Below is a small trained network, with its code and all its weights. Each question gives an input and a class and asks what happens when units are switched off, that is, made to give their printed mean instead of their output.

import numpy as np


def w(rows, s, z=0):
    codes = np.array(rows[::2]) - 128.0
    scale = np.full(codes.shape[1], s)
    scale[-1] = z or s
    return codes * scale


def f(y):
    return y / 2 * (1 + np.tanh(0.7978845608 * (y + 0.044715 * y**3)))


def log_softmax(a):
    a = a - a.max(-1, keepdims=True)
    return a - np.log(np.exp(a).sum(-1, keepdims=True))


def net(x, mask):
    res = np.array(x, float).reshape(1, 4) / 4 @ E
    y = f(res @ A[0][:, :-1].T + A[0][:, -1])
    res = res + np.where(mask, y, B[0][:, -1]) @ B[0][:, :-1]
    return log_softmax(res[-1] @ U[:, :-1].T + U[:, -1])


A, B = {}, {}
E = w([
[128,127,129,128],'x0',
[159,104,28,175],'x1',
[135,8,164,130],'x2',
[164,122,82,51],'x3',
],0.011)
A[0] = w([
[96,194,198,118,2],'N1',
[150,137,43,43,213],'N2',
[139,112,85,119,125],'N3',
[135,39,139,35,104],'N4',
[135,21,143,184,201],'N5',
[118,162,182,116,141],'N6',
[125,158,159,109,99],'N7',
[163,244,121,91,143],'N8',
[118,155,102,253,125],'N9',
[113,113,196,192,219],'N10',
[140,18,147,185,5],'N11',
[113,188,85,226,152],'N12',
[155,189,55,138,91],'N13',
[126,120,139,120,126],'N14',
[139,107,145,113,141],'N15',
[134,54,26,116,234],'N16',
[139,217,134,80,9],'N17',
[136,137,126,150,128],'N18',
[156,34,156,169,132],'N19',
[118,84,188,63,110],'N20',
[94,136,210,239,138],'N21',
[119,90,91,121,75],'N22',
[119,139,166,137,130],'N23',
[149,76,27,160,65],'N24',
[113,141,91,102,95],'N25',
],0.013,0.0081)
B[0] = w([
[157,195,86,124,158],'N1',
[31,86,160,120,217],'N2',
[90,138,138,131,150],'N3',
[207,68,165,155,183],'N4',
[78,72,174,121,238],'N5',
[67,118,133,133,166],'N6',
[91,94,95,114,141],'N7',
[59,184,89,125,209],'N8',
[235,117,152,147,195],'N9',
[135,183,89,126,211],'N10',
[115,229,38,121,183],'N11',
[239,96,138,117,204],'N12',
[207,146,118,148,174],'N13',
[131,115,129,127,129],'N14',
[146,112,135,123,141],'N15',
[182,199,75,140,247],'N16',
[52,82,170,129,156],'N17',
[143,122,123,117,133],'N18',
[60,141,139,106,204],'N19',
[185,70,158,143,167],'N20',
[31,149,102,109,210],'N21',
[110,120,152,129,138],'N22',
[102,113,119,120,145],'N23',
[1,142,135,100,194],'N24',
[126,157,121,127,133],'N25',
],0.024,0.013)
U = w([
[136,238,50,106,254],'0',
[57,123,159,87,55],'1',
[254,108,155,147,79],'2',
],0.0085,0.00061)

Each question gives the input, the list of numbers given to net, and the class t.
The units are the neurons (one row each of A and B). Each row of codes is followed by its name. A weight is (code - 128) times the scale printed after its matrix; where a second scale follows, it is the last column's (A, B and U).
mask holds one flag per neuron, in row order. A switched-off neuron (its flag False) gives its mean, the last column of its row in B, instead of its output. The means were averaged over made-up inputs and are rounded, as every weight is.
A unit's drop is (log p(t) with every unit on - log p(t) with that unit switched off) / (log p(t) with every unit on - log p(t) with every unit switched off).
The circuit of an input: a set's keep is (log p(t) with only the set's units on - log p(t) with every unit switched off) / (log p(t) with every unit on - log p(t) with every unit switched off). Starting from the 12 units with the biggest drops (on a tie, the unit counted first), units are removed one at a time, each time the one whose removal leaves the highest keep (on an exact tie, the one counted first), for as long as the keep stays at least 0.8.
units of the circuit, in order: the units of the circuit, biggest drop first
most important unit: the unit with the biggest drop
k most important neurons: the k neurons with the biggest drops, biggest first
drop of u: that unit's drop, to one decimal
input [-5,-5,-7,5], class 1: units of the circuit, in order => [N17]
input [-2,1,8,-3], class 0: 4 most important neurons => [N11, N2, N10, N16]
input [4,-2,0,7], class 1: 4 most important neurons => [N2, N12, N9, N13]
input [-7,2,2,2], class 1: 4 most important neurons => [N11, N10, N12, N9]
input [-6,8,0,-3], class 2: 2 most important neurons => [N9, N12]
input [7,7,8,-5], class 0: 2 most important neurons => [N11, N16]
input [-6,1,5,-6], class 0: 3 most important neurons => [N11, N10, N2]
input [6,0,-1,5], class 1: 3 most important neurons => [N2, N11, N10]
input [-4,-7,8,3], class 2: 2 most important neurons => [N4, N20]
input [-1,0,-1,3], class 1: 2 most important neurons => [N11, N2]
input [-3,-1,-2,3], class 1: 2 most important neurons => [N16, N11]
input [-8,-2,-3,1], class 1: 2 most important neurons => [N16, N11]
input [-2,1,1,8], class 1: 4 most important neurons => [N2, N12, N11, N9]
input [-8,7,0,-7], class 2: units of the circuit, in order => [N9]
input [1,0,-5,5], class 1: 3 most important neurons => [N2, N17, N11]
input [-1,-3,-3,3], class 1: drop of N16 => 0.5
input [8,5,4,6], class 1: drop of N2 => 0.2
input [3,2,-3,-7], class 2: drop of N12 => 0.1
input [6,3,6,-4], class 0: drop of N11 => 4.2
input [-4,5,-4,-1], class 2: most important unit => N12
